Each row has two labels, one from each of two sets.
[ -8 -11   1  -1  -6  -3  -2  -9  -6 -18 -11   1   1  -3  -8  -8   0 -11
   0  -8  11  -1  10   0   0  -4  -8  -1   1  -1   7  -6   1   0   1   0
   3   1  -5   4  -5  -1 -19  -2  -1  -7   0   1]  D/<21>
[  3  -3   7  -3  -7  -2   1  -1  -4 -22 -17  -1   3  -4 -12  -1   0  14
   7  -3   3  -3  13  -8   1  -2  -7   3   5   3   3  -9  -1  -2   5  -6
   0  -8  -7  -3   4  -7 -16  -4  -1  -5  -5  -8]  W/<22>
[  8 -18  13   1 -55   5   1  -4 -10 -17 -32   5  -2 -25  -9  -8   6  -6
   5  -2   3   4  20   6  -7  -2 -10   5   0  -3  -7 -18 -13   3   4 -32
  -1   8 -10  -4  -6  -3 -42  -4   0  -1  -4 -19]  W/<24>
[  3 -22   1   0 -29   0   9  -2   3 -28   9   0  13  -8  -4  -6   2   4
   2  -8   4  -2  18  -7  13   1 -11  -3   3  -1   7  -2 -16  -2  21   5
  -7   4  -1   5   1   1 -17  -7   3  -4  18 -12]  T/<22>
[  3  -8   8  -1  -9  10   1  -4  -7 -26 -15   1  -4  -7  -7  -3   0   4
   7 -11   9   2  11  -7  -4  -5 -11  -1   2  -2   4 -10  -9   1   2  -4
   4  -4  -5   5   3  -1 -27  -4  -2  -7 -11 -10]  W/<22>
[  6 -11   3  -3 -17  -2   6 -14  -7 -30 -12  -3  -2  -7 -12  -7   0   8
   0  -5  10   1  16  -6   0  -6 -55   1   3  -1   7 -14  -8  -3  13  -8
  -7   3  -9  -3  17   3 -23  -8   3 -10   8  -5]  W/<21>
[ 10   0   5  -5   1   0  -2   2   4 -30 -15   0  -1  -6   1  -6   6  22
  10   7   4  -4  11  -6  -5  -9  -9   2   2   3   4  -9  -8  -1  11  -4
   3 -10   0  -1  -4   2 -12  -9   1  -8  -2 -12]  W/<16>
[ 10  -7   3  -1 -12   0   3 -14   2 -27 -14  -2  -2  -8  -3  -1   6  11
  -2  -1   1   0  16  -2   1  -5  -9  -1   3   2   3  -6  -1   0   9  -7
   4  -2  -7   0   3  14 -19  -5   1  -9  -5  -7]  W/<21>
[  0 -19   5   0 -30   0  12   0   1 -20   3  -3   3 -10  -5  -3   2 -10
   2  -8   8   1  13   3   3  -4  -7  -3   3  -4   1  -3 -16   3  14  -6
  -2  10  -4   1   2   4 -22  -7   2  -6  10  -8]  S/<21>
[  7   2  -3  -5  -2  -7  -1  -7  -3 -29 -13   0  -2  -6 -10  -7   4  14
   5   0   3  -1  11  -4  -9  -6 -14   2   2   1  20 -11  -9  -1  11  -2
   4  -3  -1  -3  -1   3  -1  -3  -1  -4  -4  -9]  W/<21>
[  9 -19  11  -3 -36   1   6  -4  -6 -28   6  12  -2 -10 -12  -9   0   2
   3 -14   8  -4  17  -3   7  -9 -17  -5   5   1  11  -7 -16   0  12   1
   0   1  -7  13  10   2 -28  -8  -2  -3   7 -13]  S/<21>
[  1 -10  13  -4 -30  -3   8 -11  -8 -30 -20  -6  -4 -11 -15  -4   2 -26
  -9 -14  13  -4  11   1  -6   1 -13   0   8  -6   8 -15 -15   5  10  -9
   6  12  -9   4  -5   6 -26  -4   4  -4   0 -10]  W/<21>
[  3  -5   0 -10   1  -1  -2  -4   0 -12 -17   1  -7  -4  -4   0  -2 -10
   4  -5  15  -1   2   3  -7  -3  -8  -2   2   3   3  -4  -2   2   5   1
   1  -2  -1   4   4   4 -13   0   1  -6 -15  -1]  D/<22>
[ 12   0   1  -3   0  -3   2  -3 -12 -30 -24  -3  -3   0  -6  -6   6  21
   3   1   1   3  16 -12  -6  -6  -1  -1   4   1   2 -10  -2   4   9  -6
  -7  -8  -4   4   1   2 -17  -2  -3  -8  -7 -11]  W/<21>
[ -4 -13   4  -6   2 -11  -9  -8  -1  -6   5  -3  -8  -3  -4   5  -4 -43
  -3 -13   8  -2  -3   7  -1  -1  -2  -8  -1  -8   5  -6  -5   4   7   8
  -2   8  -7   9  -2   6 -11   5  -8   2  -4   2]  D/<21>
[  4  -6   2  -5   5  -2  -2  -4  -3 -15  -8 -11  -4  -5 -11  -2  -9  -9
   0  -3   2  -1  11   6  -1   0  -6  -4   4  -2  10  -7  -8  -2   9   8
  -4   6  -2   2  -6   8   1   0   2  -2  -2  -4]  W/<21>
[ -5   6 -11  -6  28 -13   1  -4  -5  -1  -3   0   2  12   1   4   4   1
   2   0   3  -3   0  -4  -4  -1  -4  -4   2  12  16  -8  10   2  19  12
   3  -9   3   2   3   1  16   6   1 -11  -4   4]  W/<22>
[ 15 -38  16  -3 -55   1   5 -13 -13 -55 -31  -4 -11 -29 -18 -11   2 -16
   7 -19  20  -4  32   1  -3 -11 -23  -4   4  -1   4 -22 -19  -4  18 -22
  10   5 -18   9   0   2 -55 -14  -1  -9  -8 -32]  D/<21>
[ -6  10   0  -2  21  -6  -6  -2  -4  -7 -20  -1  -1   7  -4   0   0  19
   4  10  -1   2   3  -4  -3  -7   0  -2  -2   4   4  -5  13  -8  -3   0
   4 -19  -3   2   6  -4  -5   3  -1  -6 -10  -1]  D/<22>
[  6 -17   5   0  -5  -2   7  -5  -6 -21  -7  -2  -5  -7  -7 -13   6  -4
  -2  -5   8   1   9  -7   2  -1 -10  -3   6  -2   6  -8 -13   0  10  -2
   9   3  -3   3  -1   2  -8  -4  21  -3   2 -11]  W/<21>
[  3 -11   6 -11 -18  -2 -12  -1  -4 -20  -4   6  -1  -7  -7  -5  -4  -3
  -1  -8   8   4  15   0   0  -4  -5  -3   0   1  -4  -5  -5   3   2  -1
   5   0  -8   0   4  -2 -31  -5   2  -4   2  -8]  D/<22>
[  2   3   3  -6 -12   3   4   2  -1  -2  -2  -2   2  -1   0   3   3  20
   3  -6  -1  -1   0  -3   3  -7  -3   5   1   1  -5   1  -3  -2  -6  -8
   1  -4   0  -3  -2  -2  -1  -5   7   0   8  -6]  S/<16>
[  5  -2   7  -3   3  -4   0   2  -7 -40 -29   0  -4   0  -8  -4   2  26
   9   0   7  -1  20  -7   3 -13  -9  -4  -2   6   8 -10   1  -4   5  -7
  10 -20  -7  -7   4   0 -38  -6   1 -10 -13 -17]  W/<21>
[  2   9   1  -7  12  -4   5  -3  -7 -18  -9  -2  37  -1  -5  -3   2   6
   2   6   4 -10  10  -5  -5  -4  -5  -2   5   1   9  -5   6   0   7   6
   3 -11  -2  -1  -2   5   4   3   0  -5  -2  -2]  W/<21>
[  4   2   2  -2 -10   0   1  -1  -7 -20 -22   0   6  -3   5  -8   8  14
   2   3   3   4  18  -3  -3   1  -7   2   1  -3   2 -13  -2   0   7  -8
   3 -13  -4   3   6  -5  -8  -1  -2  -6   3  -9]  W/<22>
[  5 -14   6   4 -27   1   1  -7  -4 -16  -7   2 -10 -15  -7   0   1 -28
   1 -14  11   1   1  -3  -2  -1  -5  -3   4  -3   4  -7 -13  -2   8  -7
   1  17 -17   2  -7   6 -12  -8   3  -1  -5  -7]  D/<16>
[  9 -16   9   0 -33   1   3  -3   0 -38 -10  -4   2 -12  -6 -10   2  22
   5   0   6  -5  25  -7   2 -11  -4   3   4   4   2  -9 -11   4   6  -9
  11 -13 -11   2   4   1 -36  -4   1  -1  -5 -21]  S/<21>
[  3   4   1  -2   3  -2   4  -3 -12 -23 -23  -2  -3  -5  -5  -2   4   2
   1  -1   9   4   7  -4  -6  -3   2   2  -2   0   4 -12   4   0  10   0
  11  -4 -16   5  -1  -1  -6   1  -4  -8 -15  -8]  W/<22>
[  5   3   3   0 -10   2   1  -8  -6 -17 -15   0  -3 -11  -5  -3   5  -3
   3  -7   2   0  15 -13  -1  -4  -9  -2   9   3   2  -7  -4   0   7  -5
   3   2  -9   1  -3   2 -13  -9   2  -6   3  -6]  W/<21>
[  4  -6  -4  -4   2   1  -2  -8  -6 -25 -16  -3  -3  -5  -8  -4   3   1
   4  -2   7  -2  14  12  -5  -8  -8  -2   8   3   4  -8  -6   1   8  -2
   7  -3  -2   4  -4   3 -13  -4   2  -8 -14  -9]  W/<21>
[  1 -23  11  -2 -26  -2   3  -8   6 -14  21   0   3  -8  -7   0  -1 -22
  -5 -12  10 -18   7  -1   9   3 -10  -4   8  -8   7   0 -24   2   7   3
  -1  15  -1   6   0   7 -14 -10   0   1  15  -6]  S/<22>
[  0  -2   5  -1   6  -4  -3   1  -1 -13 -12  -4  -2   2  -2  -2   0  13
   5  -1  -7   1   0   5  -3  -2  -1  -5  -1   9   0  -4  22   1   5 -12
  11 -13  -4   4   4   7 -16  -5  -5  -2 -13  -6]  D/<21>
[ -1   4  -3  -2   9  -4   3   3   1 -15 -20  -2  -4  14  -6  -2   5  15
   5   7   1  -3   5  -1   0  -6  -1   3  -4  -3   1 -10   2   1  -2   0
   4 -10   7   8   0   0  -7  -5   2  -5 -13  -7]  W/<21>
[ -3 -20   8   4 -10  -3   3  -2  -4 -15  11   1   6 -10  -2  -7   0  -6
   0 -11   7   0  11  -5  16  -5  -3   1  -3  -1   0   0 -11  -5   3  -7
  -3   5  -4   7   9  -2 -30  -9   2  -1  13  -8]  S/<22>
[  5 -13   0  -7 -44   5   4  -6 -15 -20 -27  -2  -4 -18 -13  -6   1 -11
   2  -6  11   1  15   4  -7   0  -9   3   3  -2  -7 -14  -6  -2   4 -21
  -5   3  -6  -4  -7  -6 -37  -7   2  -3   1 -15]  W/<24>
[  7  -7   3  -1   7  -4  -8   4   0 -26 -13  20  -5  -5   0  -7   4  18
 -15   2   6  -2   9  -3   2 -10  -3  -6  -1  13   3   3   1  -1   2  -3
  13 -11  -7  -2   8   5 -20  -8   2   4 -16 -15]  D/<16>
[  0 -15   5   5 -43  -3  -1  -7  -3  -7  -2   2   5  -9  -4  -1  -1  -9
  -2  -8   9  -4  14  -5   3   0  -1   3   0  -7  -5  -2  -4   5  -5 -11
  -7   2  -7   4   6  -8 -30  -7   7   7  18  -7]  S/<17>
[ 17 -33  16  -1 -55   8   1 -12  -6 -55 -50  -1  -9 -38 -29 -15   8 -26
   7 -18  16  -2  37   7 -13 -10 -20   4   8  -3  -6 -30 -26   0  11 -35
  -4  20 -29  -1  -3  -5 -55 -14   1 -13 -11 -34]  W/<24>
[  1   1   2  -1 -25   9   8   4  -9  -9 -21  -4  -3  -9  -8  -3   5  11
   4   1   3   3  12   2  -6   0  -4   5   0   1 -13 -11  -3  -5   0 -16
 -23  -1  -2  -6  -1   0 -26  -1  -1  -1  -4  -8]  W/<24>
[  0   0   2   1  12  -7  -2   0   5 -20 -12   4  -2   0  -1  -2  -2  12
  -1  -2   3  -1  10  -3   2 -13  -3   4  -4   7   1   1   9   1  -1   1
   7 -17  -4   4   5  -3 -21  -4  -7  -3 -11  -8]  D/<21>
[  1   6   1  -3  10 -24  -3  -3  -2 -21 -20  -1  -3   1   0   0  -2   8
   4   0   2   1   7   0  -6 -11  -1   0  -5   4   4  -4   5   1   5   4
   5 -13  -2   7   2   1 -14  -2  -1  -8 -12  -5]  D/<22>
[ -1 -30  11  -3 -39  -3   4 -11   1 -22  12   1  -1 -15  -4  -1   1 -28
  -2 -20  10  -1   8   2   5  -4  -9  -4   4 -10   5  -3 -24   0  10   3
  -2  25 -23   5   4   5 -31  -5   4   2   9 -11]  S/<21>
[  4 -15   8   1 -15  -4  -1  -9  -7 -37 -40   1  -8 -15 -14 -10   2 -10
   6   1  10 -11  14   7  -7  -8  -4   1   0   0  -6 -11  -1   3   2 -14
   6  -5  -9   4  -3  10 -40   1   1  -7 -24 -18]  D/<16>
[ 13 -15  10  -2 -28   2   4  -9  -2 -39  -7  -6  -4 -16  -7 -12   8  15
   5  -4   5  -1  16  -8   3  -9 -13  -1   9   0   2 -10 -19  -2  14  -5
   7   3  -7   1  -3  10 -26 -14   2  -8   3 -15]  T/<21>
[ -1   3   2  -4  -1  -4   2  -6  -7 -17  -8  -2   1  -3  -5  -3   3   2
   2   1  10   1  13 -10   3  -1 -10   0   4  -1   9 -11  -6  -2  11  -3
   0  -7   3   3  -1   1 -25  -5   4  -8   4  -3]  W/<21>

Each row has two labels, one from each of two sets.
[  2  -2  -5  -5  -6   2   2   6  -1   2  -2  -8  -6  -1  -1 -15   6   2
   1   4   8  -1   1  -7  -6  -8  -2   0   3  -3   5   4  -1  -6  -2   8
   3  -3  -1  -5   0   3  -2  -2   2  -8  -1 -19]  Buzod/(48)
[  5  -6   0   1  -7   2   4   1 -12  -5   0  -1  -1  -3  -2  -7   4  -3
  -3   2  -4  -2  -3 -14  -5   4  -3   6   0  -4   5  -1  10   1  -3  -4
  -1  -4   1  -4   4   6  -3  -1   1  -5   2  -5]  Buzod/(48)
[ -7 -10   1  -7  -5   4   1  -3   6   6  -2 -11  -1   2   2 -13   9  -4
   3   3   2   2   0 -15  -9  -9  -7   9  -9  -5   9   0  25 -13  -2   1
   3  -5   2  -3   1   2  -5   1  -3  -3  -3  -6]  Buzod/(48)
[-14  16   3  -7  -1   0  -1   3  21   1   1  -4  -2   2   5  -5  -3   2
   1   5  -2  -3   1  -7  -3   8   5  -2  -4  -1   2   0  -3  -3   1   8
 -16   0  -2   2   0   3   2   5   2   4   2  -4]  Buzod/(41)
[ 18   5  -4   3  -1   4   2   2  -8   2  -1  -2  -3  -2  -8  -4  -1  -3
   3   4  -5   2   1   0  -8  -6  -4   4   3  -3   1   3 -14   5  -1 -11
   6   0   1   0   1   1  -2  -3   2 -11  -2  -2]  gorin/(40)
[ 5 -8 -4  7 -3  4 -1  6 -4  5 -3  0 -2  1 -2 -3  1  1  2  3 -4  1 -2 -5
 -4  1 -8 11 -6 -3 -1  4 14 -5 -2 -8  6 -3  5 -1  1  0 -1 -3 -4 -8  0 -8]  sed/(48)
